[-876  776  -33 -404 -235  602 -586] ans = -33

[[5210 2943 9670 7652]
 [6504 5259 8877 7664]] ans = 9670

[  7  47 -33  31 -16] ans = -33

[  44  347 -620  244   14  672] ans = -620

[-27 -25 -28 -16  32] ans = -28

[[145 144 144 144 152 127 171]
 [145 165 138 198  86 183   5]
 [112 122 104 153 118  52 155]] ans = 144

[ 97  41 250 131 229] ans = 250

[0 1 6 1 8 7 6] ans = 6

[[833 733 713 322 685]
 [504 429 492 183 333]
 [535 613 469 475 689]] ans = 713

[6847 7227 8374 3169 8307] ans = 8374
---
[[84 90 29 27 35]
 [38 59 95 71 97]
 [94 98 70 22 86]]
29

[[-25   9  24  -2  13]
 [-44 -21  -9  34  24]]
-21

[[19 95 84 48]
 [28 89 82 54]
 [77 45 57 77]]
45

[ 17 230  23  84 208 204 205]
84

[[94 41 20 15]
 [92 43 18 24]]
20

[[836 180 418 341]
 [624 169 465 527]
 [255 202 522 449]]
202

[ 388 -852  510  832 -133]
388

[8325 7838 1819 8081]
8081

[[-43 -29  14   1  10]
 [-44   9 -37 -29 -26]
 [  8   1  22  36  14]]
-37
---
array([[656, 226, 822, 676],
       [567, 852, 213, 376],
       [642, 211, 860, 729]]) value 822

array([[717, 282, 160, 226],
       [697, 254, 160, 243],
       [750, 330, 164, 208]]) value 160

array([[4712, 2270, 5718, 5309],
       [5499, 8181, 5509, 7644],
       [3103, 2480, 5709, 5024]]) value 5718

array([[61, 48, 39, 50],
       [52, 42, 15, 30],
       [67, 70, 86, 83]]) value 39

array([[ 23,  11,  33,   7],
       [ 23, -38,  42, -14],
       [ 19, -15,  33,  -1]]) value 33

array([[-612, -965, -580,  161],
       [-970, -292,  329,  308],
       [-892, -567,  218,  697]]) value -580
---
[8.9, -6.5, 77.0, -39.9, 41.0, 0.9, -0.4] Answer: -6.5
[[2.3, -2.0, 41.1, 3.1, -12.0, 7.9, 2.4], [17.4, -14.9, -2.2, -19.8, 65.8, -9.6, -30.2], [-47.7, -1.8, 1.5, 8.3, -26.7, -25.6, -14.5]] Answer: -2.0
[-34.4, -71.4, 27.8, -5.8] Answer: -71.4
[[-42.1, 64.2, -68.2, 7.7, -35.7, 14.1, 56.6], [-30.4, -23.2, 22.8, -37.0, -41.9, 43.9, 1.0], [-13.4, -28.8, 25.3, -26.1, -19.9, 13.8, -26.9]] Answer: 64.2
[-80.4, -60.7, -54.9, 36.5, 22.8, -24.4] Answer: -60.7
[[68.5, 58.8, 47.5, -49.1, -82.8], [6.0, 38.4, 22.0, -41.2, -41.8], [3.8, 52.6, 55.0, -35.9, -26.7]] Answer: 58.8
[51.5, -39.5, -74.3, 28.3] Answer: -39.5
---
-50.7    4.2   34.0   15.0
-14.7   19.1   31.9  -42.1
-69.9   -4.1   18.2   35.2
yields -4.1

-28.5   19.7  -11.2    3.7   14.6  -22.8
-39.8   33.9  -64.6  -33.1   64.2  -32.4
-17.7   51.4  -32.5  -63.6   25.1   -2.2
yields -63.6

 55.0   66.3   10.0  -47.2
 64.3  -64.0    8.0  -63.6
-38.5   57.4    6.4    4.6
yields 57.4

  1.3  -12.8  -64.6  -25.1
-28.2  -13.4  -48.2   80.6
 76.2  -53.0  -52.6   79.1
yields -53.0

 41.2  -62.5   -9.7  -66.7
-44.9   27.9    7.7   37.3
 76.0  -65.6   47.7   38.4
yields -65.6

 19.0  -48.0   72.6  -45.6
-35.1  -38.9   40.1  -53.1
 21.7  -29.1   52.4  -47.4
yields -29.1
---
((110, 642, 226, 616, -699, 531), (-116, 629, 252, 142, -329, 508)) | -329
(2, 9, 7, 6, 0) | 2
((534, 859, 970, 150), (305, -429, -812, 369)) | -429
((2407, 5909, 6362, 6538, 7024, 6627), (7886, 9586, 8251, 7344, 6926, 6079), (8277, 8637, 7838, 7113, 6582, 7015)) | 5909
(-46, -43, -5, 31, -39) | -43
(40, 13, 79, 51, 62, 44) | 40
(-28, -7, 45, 32, -47, -41) | -41
(124, -476, 502, 985, -521, 932, 707) | -476
---
[[-36.0  33.4 -20.6   4.1  23.4]
 [-35.7  60.8 -36.1 -61.3  21.0]
 [-31.5  42.5 -15.9 -14.8  -2.3]] Answer: 60.8

[[ 71.5 -19.3  28.3   6.3 -47.6  31.6   6.5]
 [ 65.1   1.4  33.2 -13.5 -59.7  40.6  24.0]] Answer: 1.4

[[-77.9 -43.5   4.8 -61.8 -34.5 -71.4]
 [-55.9 -40.6   0.9 -58.8 -21.3 -68.1]] Answer: -40.6

[[ 24.9  -7.0 -60.3  -6.2 -49.5 -81.4  53.6]
 [ 65.7 -31.6 -66.2 -20.7 -59.7 -26.3  63.4]] Answer: -31.6

[[-39.1 -49.5 -19.3 -25.8  11.7]
 [ -7.1  23.7  27.4  11.0  53.8]
 [ 20.9  22.9 -46.9  -3.7  72.7]] Answer: 23.7

[[-10.2  57.5  18.1  28.0  28.5   7.4]
 [ -4.2  61.5  44.0  32.3  16.7 -72.2]] Answer: 61.5
---
[  4.2  10.2 -25.9   8.4  72.9] Out: -25.9

[[ 28.9   0.1   4.2  -1.6   6.2   0.5]
 [-83.3  34.8  28.8  35.0  22.2  10.1]
 [  6.8  -2.2  -1.5  -2.3  -0.8   0.3]] Out: 4.2

[-79.4 -74.4  28.7 -68.8 -70.6] Out: 28.7

[ 10.6  41.8  -2.4 -56.8  78.8] Out: -2.4

[[-44.3  68.9   7.9  27.2   5.7 -19.5]
 [ -7.1  55.1  17.2  60.0  -6.5  -1.2]
 [-44.6  34.3  26.2   7.7 -27.4   8.8]] Out: 7.9

[[ -0.1 -28.4 -42.6 -13.4 -72.7  44.6]
 [ -3.3   1.2  -6.0  67.3 -55.2 -75.6]] Out: -42.6

[-22.0 -67.0  44.7  24.6] Out: 44.7
